Here is a tiny trained network, its code and every weight. The questions are about switching its units off for an input and a class, where a switched-off unit gives its printed mean instead of its output.

import numpy as np


def w(rows, s, z=0):
    codes = np.array(rows[::2]) - 128.0
    scale = np.full(codes.shape[1], s)
    scale[-1] = z or s
    return codes * scale


def f(y):
    return np.maximum(y, 0)


def log_softmax(a):
    a = a - a.max(-1, keepdims=True)
    return a - np.log(np.exp(a).sum(-1, keepdims=True))


def net(x, mask):
    res = np.array(x, float).reshape(1, 5) / 4 @ E
    y = f(res @ A[0][:, :-1].T + A[0][:, -1])
    res = res + np.where(mask, y, B[0][:, -1]) @ B[0][:, :-1]
    return log_softmax(res[-1] @ U[:, :-1].T + U[:, -1])


A, B = {}, {}
E = w([
[175,34,91,205,110,88,113,87,178,127],'x0',
[53,151,67,144,189,95,170,47,133,125],'x1',
[158,222,130,122,80,101,169,78,176,85],'x2',
[166,47,160,123,146,98,253,199,149,70],'x3',
[136,108,160,109,127,129,135,82,119,129],'x4',
],0.011)
A[0] = w([
[164,76,139,122,191,100,232,183,169,64,33],'neuron 1',
[80,118,121,154,203,87,181,84,99,127,121],'neuron 2',
[224,111,192,108,39,184,115,173,112,99,114],'neuron 3',
[163,225,143,104,71,95,200,120,194,62,8],'neuron 4',
[85,159,82,125,188,64,171,75,124,109,25],'neuron 5',
[147,114,161,101,196,154,209,165,163,104,4],'neuron 6',
[107,204,151,60,162,178,183,167,25,105,116],'neuron 7',
[106,37,125,117,254,202,146,190,56,181,20],'neuron 8',
],0.0077,0.0036)
B[0] = w([
[165,157,96,111,170,153,72,36,157,185,246],'neuron 1',
[128,146,216,131,133,151,184,255,126,139,203],'neuron 2',
[106,174,140,132,176,152,211,211,109,117,225],'neuron 3',
[32,52,105,58,65,89,65,135,99,103,224],'neuron 4',
[128,138,151,127,160,189,152,209,82,76,201],'neuron 5',
[164,177,123,106,153,193,78,67,194,178,190],'neuron 6',
[204,100,111,234,118,71,174,27,60,136,254],'neuron 7',
[58,104,136,72,66,75,79,108,149,71,227],'neuron 8',
],0.0092)
U = w([
[122,227,102,72,170,230,57,42,149,237,91],'0',
[53,65,121,12,42,32,120,130,133,52,62],'1',
[137,134,131,142,118,83,176,136,135,148,254],'2',
[118,161,171,114,153,199,221,222,115,105,80],'3',
[213,52,90,254,114,11,216,70,117,135,117],'4',
],0.0077,0.0089)

Each question gives the input, the list of numbers given to net, and the class t.
The units are the neurons (one row each of A and B). Each row of codes is followed by its name. A weight is (code - 128) times the scale printed after its matrix; where a second scale follows, it is the last column's (A, B and U).
mask holds one flag per neuron, in row order. A switched-off neuron (its flag False) gives its mean, the last column of its row in B, instead of its output. The means were averaged over made-up inputs and are rounded, as every weight is.
A unit's drop is (log p(t) with every unit on - log p(t) with that unit switched off) / (log p(t) with every unit on - log p(t) with every unit switched off).
The circuit of an input: a set's keep is (log p(t) with only the set's units on - log p(t) with every unit switched off) / (log p(t) with every unit on - log p(t) with every unit switched off). Starting from all 8 units, units are removed one at a time, each time the one whose removal leaves the highest keep (on an exact tie, the one counted first), for as long as the keep stays at least 0.8.
circuit, biggest first: the units of the circuit, biggest drop first
most important unit: the unit with the biggest drop
k most important neurons: the k neurons with the biggest drops, biggest first
drop of u: that unit's drop, to one decimal
input [-1,3,-2,1,1], class 3: circuit, biggest first -> (neuron 7; neuron 1)
input [-6,6,5,0,-4], class 3: most important unit -> neuron 5
input [-1,4,-5,-4,-2], class 1: circuit, biggest first -> (neuron 1; neuron 8)
input [-5,8,-5,-3,1], class 3: 2 most important neurons -> (neuron 2; neuron 5)
input [-7,8,5,-6,5], class 3: circuit, biggest first -> (neuron 5; neuron 2)
input [4,-6,6,8,7], class 0: circuit, biggest first -> (neuron 1; neuron 6)
input [-6,6,5,-4,4], class 3: circuit, biggest first -> (neuron 5; neuron 1)
input [-6,5,8,6,-6], class 1: 2 most important neurons -> (neuron 4; neuron 3)
input [5,4,5,5,-4], class 0: 2 most important neurons -> (neuron 1; neuron 7)
input [7,-5,7,6,-7], class 1: 2 most important neurons -> (neuron 4; neuron 7)
input [6,0,6,8,-2], class 0: 2 most important neurons -> (neuron 1; neuron 6)
input [7,-4,0,6,-8], class 2: 2 most important neurons -> (neuron 7; neuron 3)
input [3,4,0,4,1], class 0: circuit, biggest first -> (neuron 1; neuron 7)
input [-6,-1,3,5,5], class 4: circuit, biggest first -> (neuron 7)
input [-6,-2,-5,-3,4], class 4: 2 most important neurons -> (neuron 7; neuron 4)
input [5,6,1,4,-5], class 3: 2 most important neurons -> (neuron 7; neuron 2)
input [-6,3,6,-4,8], class 2: 3 most important neurons -> (neuron 7; neuron 8; neuron 1)
input [0,3,-2,-5,6], class 2: 2 most important neurons -> (neuron 1; neuron 6)
input [-2,3,1,-3,-6], class 2: 2 most important neurons -> (neuron 1; neuron 6)
input [-2,-4,-7,4,3], class 1: circuit, biggest first -> (neuron 8)
input [-8,1,7,-5,2], class 4: 2 most important neurons -> (neuron 7; neuron 8)
input [-1,5,-3,3,-1], class 3: 2 most important neurons -> (neuron 2; neuron 4)
input [-4,-3,-6,-4,2], class 1: 3 most important neurons -> (neuron 8; neuron 1; neuron 6)
input [-2,-2,2,4,0], class 0: 3 most important neurons -> (neuron 1; neuron 6; neuron 2)
input [0,0,-7,3,3], class 1: drop of neuron 8 -> 1.4
input [-8,6,-5,7,6], class 4: drop of neuron 4 -> 0.1
input [-7,-5,0,-4,8], class 2: drop of neuron 4 -> -0.1
input [-4,6,-1,-4,-4], class 3: drop of neuron 2 -> 0.2
input [-7,1,8,6,0], class 1: most important unit -> neuron 4
